Below is a small trained network, with its code and all its weights. Each question gives an input and a target symbol and asks what happens when units are switched off, that is, made to give their printed mean instead of their output.

import numpy as np


def w(rows, s, z=0):
    codes = np.array(rows[::2]) - 128.0
    scale = np.full(codes.shape[1], s)
    scale[-1] = z or s
    return codes * scale


def norm(h):
    return h / np.sqrt((h * h).mean(-1, keepdims=True) + 1e-5)


def f(y):
    return y / 2 * (1 + np.tanh(0.7978845608 * (y + 0.044715 * y**3)))


def softmax(a):
    e = np.exp(a - a.max(-1, keepdims=True))
    return e / e.sum(-1, keepdims=True)


def log_softmax(a):
    a = a - a.max(-1, keepdims=True)
    return a - np.log(np.exp(a).sum(-1, keepdims=True))


def net(x, mask):
    ids = ['βγδεζηθλξστφψ'.index(c) for c in x.split()]
    T = len(ids)
    res = E[ids] + P[:T]
    u = 0
    for l in range(3):
        r = norm(res)
        for j in range(3):
            rows = slice(2 * j, 2 * j + 2)
            q, k, v = (r @ M[l][rows].T for M in (Q, K, V))
            z = softmax(np.where(np.tri(T) > 0, q @ k.T / 2**0.5, -1e9)) @ v
            o = O[l][rows]
            res = res + np.where(mask[u + j], z, o[:, -1]) @ o[:, :-1]
        u += 3
        y = f(norm(res) @ A[l][:, :-1].T + A[l][:, -1])
        res = res + np.where(mask[u : u + 4], y, B[l][:, -1]) @ B[l][:, :-1]
        u += 4
    return log_softmax(norm(res)[-1] @ U[:, :-1].T + U[:, -1])


Q, K, V, O, A, B = {}, {}, {}, {}, {}, {}
E = w([
[72,148,174,159,219],'β',
[150,181,33,149,218],'γ',
[17,191,119,187,159],'δ',
[198,71,152,125,17],'ε',
[164,129,124,101,106],'ζ',
[151,78,66,123,25],'η',
[29,132,128,76,154],'θ',
[180,152,121,56,159],'λ',
[125,160,146,165,90],'ξ',
[67,85,124,138,214],'σ',
[15,106,225,125,107],'τ',
[87,161,254,224,142],'φ',
[214,173,182,195,89],'ψ',
],0.0088)
P = w([
[108,210,124,34,128],'0',
[1,150,70,190,157],'1',
[37,152,100,170,137],'2',
[36,142,102,158,123],'3',
[66,136,108,156,129],'4',
[75,140,105,147,124],'5',
[73,134,105,143,113],'6',
[96,127,106,140,114],'7',
[91,113,107,130,113],'8',
],0.0031)
Q[0] = w([
[102,211,210,150,145],'L0H0',
[3,200,163,213,109],'L0H0',
[29,159,136,136,178],'L0H1',
[118,92,122,220,154],'L0H1',
[130,70,96,90,197],'L0H2',
[111,156,50,107,94],'L0H2',
],0.0053)
K[0] = w([
[148,151,181,69,100],'L0H0',
[128,253,166,72,130],'L0H0',
[148,171,150,66,77],'L0H1',
[70,113,105,104,160],'L0H1',
[122,74,148,195,86],'L0H2',
[148,136,230,190,178],'L0H2',
],0.0055)
V[0] = w([
[50,254,197,49,92],'L0H0',
[147,254,77,230,143],'L0H0',
[65,104,142,57,92],'L0H1',
[143,61,145,120,251],'L0H1',
[143,194,217,150,243],'L0H2',
[163,133,156,112,90],'L0H2',
],0.0039)
O[0] = w([
[226,107,55,159,108,225],'L0H0',
[166,157,183,65,62,251],'L0H0',
[253,157,42,198,94,109],'L0H1',
[18,85,86,167,51,72],'L0H1',
[218,64,155,117,116,190],'L0H2',
[17,173,89,210,125,109],'L0H2',
],0.0044,0.0031)
A[0] = w([
[223,119,170,128,149,83],'L0N0',
[226,109,113,44,72,115],'L0N1',
[199,160,209,153,145,162],'L0N2',
[253,224,164,105,109,253],'L0N3',
],0.0039,0.0011)
B[0] = w([
[103,101,106,107,192,154],'L0N0',
[3,198,167,188,176,167],'L0N1',
[121,113,50,187,100,190],'L0N2',
[79,6,85,54,130,253],'L0N3',
],0.005,0.0034)
Q[1] = w([
[81,104,127,155,96],'L1H0',
[63,181,102,96,45],'L1H0',
[2,138,139,115,79],'L1H1',
[199,100,144,126,90],'L1H1',
[143,165,95,106,101],'L1H2',
[200,118,159,105,61],'L1H2',
],0.0064)
K[1] = w([
[226,141,149,3,122],'L1H0',
[177,78,158,156,142],'L1H0',
[221,104,121,131,192],'L1H1',
[65,152,123,129,187],'L1H1',
[204,126,205,186,184],'L1H2',
[162,122,132,104,84],'L1H2',
],0.0059)
V[1] = w([
[144,97,197,188,158],'L1H0',
[193,201,146,110,115],'L1H0',
[165,117,55,184,123],'L1H1',
[1,193,103,139,80],'L1H1',
[194,120,176,190,100],'L1H2',
[176,172,100,195,143],'L1H2',
],0.0055)
O[1] = w([
[83,217,87,115,188,21],'L1H0',
[164,253,139,130,40,44],'L1H0',
[157,78,27,160,125,255],'L1H1',
[63,155,146,88,121,171],'L1H1',
[157,108,96,104,163,72],'L1H2',
[128,66,20,86,92,131],'L1H2',
],0.0056,0.00083)
A[1] = w([
[56,134,100,244,109,135],'L1N0',
[96,112,175,170,254,3],'L1N1',
[91,96,109,82,63,184],'L1N2',
[131,219,14,121,190,41],'L1N3',
],0.005,0.00039)
B[1] = w([
[195,126,74,1,122,238],'L1N0',
[130,190,95,188,122,216],'L1N1',
[62,183,44,206,164,201],'L1N2',
[145,158,185,56,107,248],'L1N3',
],0.0044,0.0018)
Q[2] = w([
[106,150,91,98,187],'L2H0',
[113,82,118,14,153],'L2H0',
[125,155,2,180,125],'L2H1',
[126,211,167,74,129],'L2H1',
[75,142,136,180,79],'L2H2',
[47,167,129,86,151],'L2H2',
],0.0049)
K[2] = w([
[154,39,162,161,99],'L2H0',
[190,203,180,201,93],'L2H0',
[88,133,251,56,60],'L2H1',
[101,84,39,255,104],'L2H1',
[174,143,182,97,69],'L2H2',
[207,199,159,171,128],'L2H2',
],0.0045)
V[2] = w([
[87,18,204,110,18],'L2H0',
[110,121,235,255,143],'L2H0',
[176,239,93,183,60],'L2H1',
[131,98,61,227,136],'L2H1',
[183,127,169,156,112],'L2H2',
[223,134,123,75,205],'L2H2',
],0.0054)
O[2] = w([
[140,1,157,97,29,136],'L2H0',
[105,125,196,204,98,6],'L2H0',
[242,193,153,232,68,144],'L2H1',
[98,90,29,189,94,108],'L2H1',
[112,50,122,171,91,102],'L2H2',
[165,36,177,173,166,119],'L2H2',
],0.0054,0.002)
A[2] = w([
[38,116,77,237,22,142],'L2N0',
[223,116,123,2,111,87],'L2N1',
[141,29,224,125,206,131],'L2N2',
[207,190,136,25,131,2],'L2N3',
],0.0049,0.0004)
B[2] = w([
[117,143,202,246,150,244],'L2N0',
[108,92,231,44,63,249],'L2N1',
[139,73,168,224,254,166],'L2N2',
[167,81,230,227,75,219],'L2N3',
],0.0042,0.0019)
U = w([
[99,84,78,178,204,47],'β',
[66,129,255,105,115,99],'γ',
[114,83,143,142,26,202],'δ',
[38,167,122,79,103,159],'ε',
[126,103,67,140,90,78],'ζ',
[118,253,100,103,70,164],'η',
[132,141,36,157,63,3],'θ',
[108,59,140,75,176,124],'λ',
[232,41,108,152,90,237],'ξ',
[26,100,95,138,160,27],'σ',
[246,135,116,56,177,193],'τ',
[148,188,94,183,209,102],'φ',
[200,182,204,225,126,149],'ψ',
],0.0094,0.0026)

Each question gives the input, a string of symbols that net reads in full, and the target symbol t.
The units are the heads (2 rows each of Q, K, V and O) and the neurons (one row each of A and B). Each row of codes is followed by its name. A weight is (code - 128) times the scale printed after its matrix; where a second scale follows, it is the last column's (O, A, B and U).
mask holds one flag per unit, layer by layer, with each layer's heads first. A switched-off unit (its flag False) gives its mean, the last column of its rows in O or B, instead of its output. The means were averaged over made-up inputs and are rounded, as every weight is.
A unit's drop is (log p(t) with every unit on - log p(t) with that unit switched off) / (log p(t) with every unit on - log p(t) with every unit switched off).
The circuit of an input: a set's keep is (log p(t) with only the set's units on - log p(t) with every unit switched off) / (log p(t) with every unit on - log p(t) with every unit switched off). Starting from the 12 units with the biggest drops (on a tie, the unit counted first), units are removed one at a time, each time the one whose removal leaves the highest keep (on an exact tie, the one counted first), for as long as the keep stays at least 0.8.
circuit, biggest first: the units of the circuit, biggest drop first
unit that matters most: the unit with the biggest drop
k most important neurons: the k neurons with the biggest drops, biggest first
k most important neurons of layer l: the k neurons of layer l with the biggest drops, biggest first
input δ γ δ β ψ ψ λ ψ ψ, target δ: 3 most important neurons of layer 0 -> L0N3; L0N2; L0N1
input ε δ ψ γ τ, target ε: unit that matters most -> L0H2
input φ φ φ ψ λ λ δ ζ, target φ: circuit, biggest first -> L1H0; L2H0; L0N1
input φ γ η δ, target η: circuit, biggest first -> L0N3; L1N0
input ξ ψ σ, target ξ: circuit, biggest first -> L0H0; L0N1; L2H1
input λ γ ψ ψ λ, target λ: circuit, biggest first -> L0N3; L0N1; L2H2
input η φ τ ψ γ, target η: circuit, biggest first -> L0H2; L1H1; L2H2; L1N3
input ψ ψ γ ψ φ γ λ β, target ψ: circuit, biggest first -> L1H0; L2H1
input ψ ψ δ ψ γ θ η γ, target ψ: circuit, biggest first -> L1H0; L2N3; L2H1; L1N3
input η δ ψ ψ ψ ζ ψ, target η: circuit, biggest first -> L0H2; L1H1; L2H2
input δ γ β, target δ: 2 most important neurons -> L0N1; L0N2
input τ σ δ ψ γ, target τ: 4 most important neurons -> L0N3; L1N3; L0N2; L0N1
input γ ψ γ ψ ξ, target γ: circuit, biggest first -> L0H1; L0H0
input φ ψ ε ψ ξ δ σ, target φ: unit that matters most -> L1H0
input δ ψ ψ θ, target δ: circuit, biggest first -> L2H0; L0N3; L1H1
input η ψ ε φ θ, target η: circuit, biggest first -> L0H2; L0N3; L2H1; L0H1
input ψ τ δ ζ, target ψ: circuit, biggest first -> L0N1; L2H1; L1H0
input ψ ψ φ β ξ ε τ ε, target ψ: 2 most important neurons of layer 2 -> L2N0; L2N1
input ψ γ γ ψ ε, target ψ: 3 most important neurons -> L1N0; L0N1; L0N3
input ψ δ ψ ξ, target ψ: unit that matters most -> L0H1
input ψ γ β δ ψ σ, target ψ: 3 most important neurons -> L0N3; L1N1; L1N0
input ψ ψ λ ψ γ η, target ψ: 2 most important neurons -> L2N0; L0N1
input γ η δ ψ τ θ, target γ: 2 most important neurons -> L0N2; L1N1
input τ ξ ψ φ ξ β, target τ: 3 most important neurons of layer 0 -> L0N3; L0N1; L0N2
